Below is a small trained network, with its code and all its weights. Each question gives an input and a class and asks what happens when units are switched off, that is, made to give their printed mean instead of their output.

import numpy as np


def w(rows, s, z=0):
    codes = np.array(rows[::2]) - 128.0
    scale = np.full(codes.shape[1], s)
    scale[-1] = z or s
    return codes * scale


def f(y):
    return np.maximum(y, 0)


def log_softmax(a):
    a = a - a.max(-1, keepdims=True)
    return a - np.log(np.exp(a).sum(-1, keepdims=True))


def net(x, mask):
    res = np.array(x, float).reshape(1, 6) / 4 @ E
    y = f(res @ A[0][:, :-1].T + A[0][:, -1])
    res = res + np.where(mask, y, B[0][:, -1]) @ B[0][:, :-1]
    return log_softmax(res[-1] @ U[:, :-1].T + U[:, -1])


A, B = {}, {}
E = w([
[137,109,72,97,89,135,92,142,130,192,205,102],'x0',
[131,107,127,123,186,111,114,76,194,172,131,176],'x1',
[39,121,200,18,253,87,143,122,96,121,194,37],'x2',
[143,86,137,140,141,109,49,108,81,108,119,114],'x3',
[141,83,162,109,164,229,126,180,218,91,141,87],'x4',
[68,55,179,157,149,131,174,134,70,177,100,141],'x5',
],0.014)
A[0] = w([
[127,128,114,89,113,133,109,135,118,204,194,83,73],'N1',
[140,143,120,115,145,161,100,135,184,72,145,96,67],'N2',
[133,147,142,138,187,129,175,93,112,62,90,125,12],'N3',
[107,159,141,84,198,96,154,117,102,121,159,77,25],'N4',
[130,239,108,118,112,53,124,81,92,139,140,152,3],'N5',
[127,52,135,143,142,155,178,141,96,166,116,122,168],'N6',
[129,157,121,123,142,98,142,88,87,145,135,117,42],'N7',
[132,117,128,124,205,85,101,49,212,169,139,176,17],'N8',
[111,192,120,106,139,144,201,153,171,141,148,132,90],'N9',
[152,251,107,103,126,97,74,100,166,75,149,112,33],'N10',
[125,165,131,121,77,135,156,191,45,49,147,55,11],'N11',
[132,81,131,131,166,119,7,113,83,78,115,122,80],'N12',
[121,172,159,125,170,108,144,110,131,45,87,157,67],'N13',
[127,174,125,119,128,119,221,139,130,171,134,131,72],'N14',
],0.015,0.005)
B[0] = w([
[122,128,101,140,95,84,66,166,148,144,167,126,212],'N1',
[115,78,151,125,161,136,132,174,144,109,110,137,205],'N2',
[120,118,98,123,104,99,78,158,138,149,178,129,193],'N3',
[150,102,128,176,97,160,153,127,129,117,78,181,254],'N4',
[130,86,150,121,158,166,130,175,179,97,119,111,217],'N5',
[104,91,141,116,161,106,121,169,110,117,116,168,208],'N6',
[127,105,136,110,152,139,126,144,141,122,137,119,178],'N7',
[125,252,122,89,148,166,130,133,96,132,100,122,225],'N8',
[155,114,132,132,118,116,150,59,131,112,144,66,203],'N9',
[92,88,140,144,128,92,139,121,66,156,122,175,236],'N10',
[126,246,121,87,167,159,126,112,121,148,102,137,221],'N11',
[153,112,133,135,106,116,185,44,148,115,159,60,198],'N12',
[128,123,100,130,97,103,80,159,141,157,167,117,206],'N13',
[144,116,136,134,118,113,141,57,116,116,149,85,188],'N14',
],0.019,0.021)
U = w([
[122,243,121,62,172,157,120,126,99,155,131,125,51],'0',
[110,81,197,69,222,173,120,207,206,67,159,80,193],'1',
[32,92,186,98,184,31,154,120,6,170,158,177,59],'2',
[220,151,72,235,5,187,135,111,159,111,80,239,254],'3',
[139,160,58,126,70,78,31,162,169,174,221,120,171],'4',
[153,132,152,107,130,83,180,34,116,111,196,44,43],'5',
],0.011,0.0023)

Each question gives the input, the list of numbers given to net, and the class t.
The units are the neurons (one row each of A and B). Each row of codes is followed by its name. A weight is (code - 128) times the scale printed after its matrix; where a second scale follows, it is the last column's (A, B and U).
mask holds one flag per neuron, in row order. A switched-off neuron (its flag False) gives its mean, the last column of its row in B, instead of its output. The means were averaged over made-up inputs and are rounded, as every weight is.
A unit's drop is (log p(t) with every unit on - log p(t) with that unit switched off) / (log p(t) with every unit on - log p(t) with every unit switched off).
The circuit of an input: a set's keep is (log p(t) with only the set's units on - log p(t) with every unit switched off) / (log p(t) with every unit on - log p(t) with every unit switched off). Starting from the 12 units with the biggest drops (on a tie, the unit counted first), units are removed one at a time, each time the one whose removal leaves the highest keep (on an exact tie, the one counted first), for as long as the keep stays at least 0.8.
units of the circuit, in order: the units of the circuit, biggest drop first
unit that matters most: the unit with the biggest drop
top k neurons: the k neurons with the biggest drops, biggest first
drop when u is switched off: that unit's drop, to one decimal
input [-2,4,-5,-8,-4,3], class 5: units of the circuit, in order : (N4; N14)
input [-4,-4,6,-7,-2,3], class 5: units of the circuit, in order : (N9)
input [-5,-1,0,-5,5,6], class 2: top 4 neurons : (N5; N6; N1; N12)
input [6,7,8,7,-8,6], class 1: top 3 neurons : (N7; N5; N11)
input [0,5,8,-6,-8,-1], class 1: top 2 neurons : (N5; N7)
input [3,-3,-5,-2,4,-7], class 2: top 2 neurons : (N10; N4)
input [-4,-4,1,-4,2,-3], class 0: top 2 neurons : (N11; N1)
input [-6,0,3,6,2,4], class 4: units of the circuit, in order : (N3; N13)
input [3,0,4,-4,-4,0], class 1: top 2 neurons : (N5; N12)
input [-5,8,2,7,7,6], class 0: top 3 neurons : (N8; N5; N10)
input [4,-6,-1,-7,-1,-6], class 5: top 4 neurons : (N9; N8; N14; N6)
input [-7,2,-2,-6,3,-2], class 4: top 2 neurons : (N13; N3)
input [5,6,-1,3,-6,-7], class 2: top 2 neurons : (N10; N11)
input [-2,2,1,-7,-4,5], class 5: units of the circuit, in order : (N14)
input [-7,2,-4,7,8,-7], class 1: top 2 neurons : (N2; N1)
input [0,-3,-4,4,8,-3], class 1: top 2 neurons : (N2; N4)
input [-8,-3,0,-8,-6,-6], class 4: top 4 neurons : (N13; N3; N12; N2)
input [-7,5,3,-7,5,7], class 2: top 2 neurons : (N6; N1)
input [-7,6,-7,-2,4,-8], class 2: top 2 neurons : (N10; N4)
input [-8,5,6,0,5,-1], class 4: unit that matters most : N3
input [-5,-6,-5,-7,6,6], class 5: units of the circuit, in order : (N4; N9)
input [-3,6,-3,4,-5,0], class 0: drop when N8 is switched off : 1.3
input [5,-6,1,-6,-5,1], class 0: drop when N13 is switched off : 0.4
input [-5,-7,7,5,-8,6], class 1: drop when N7 is switched off : 0.4
input [8,7,4,-5,-5,2], class 4: drop when N2 is switched off : 0.0
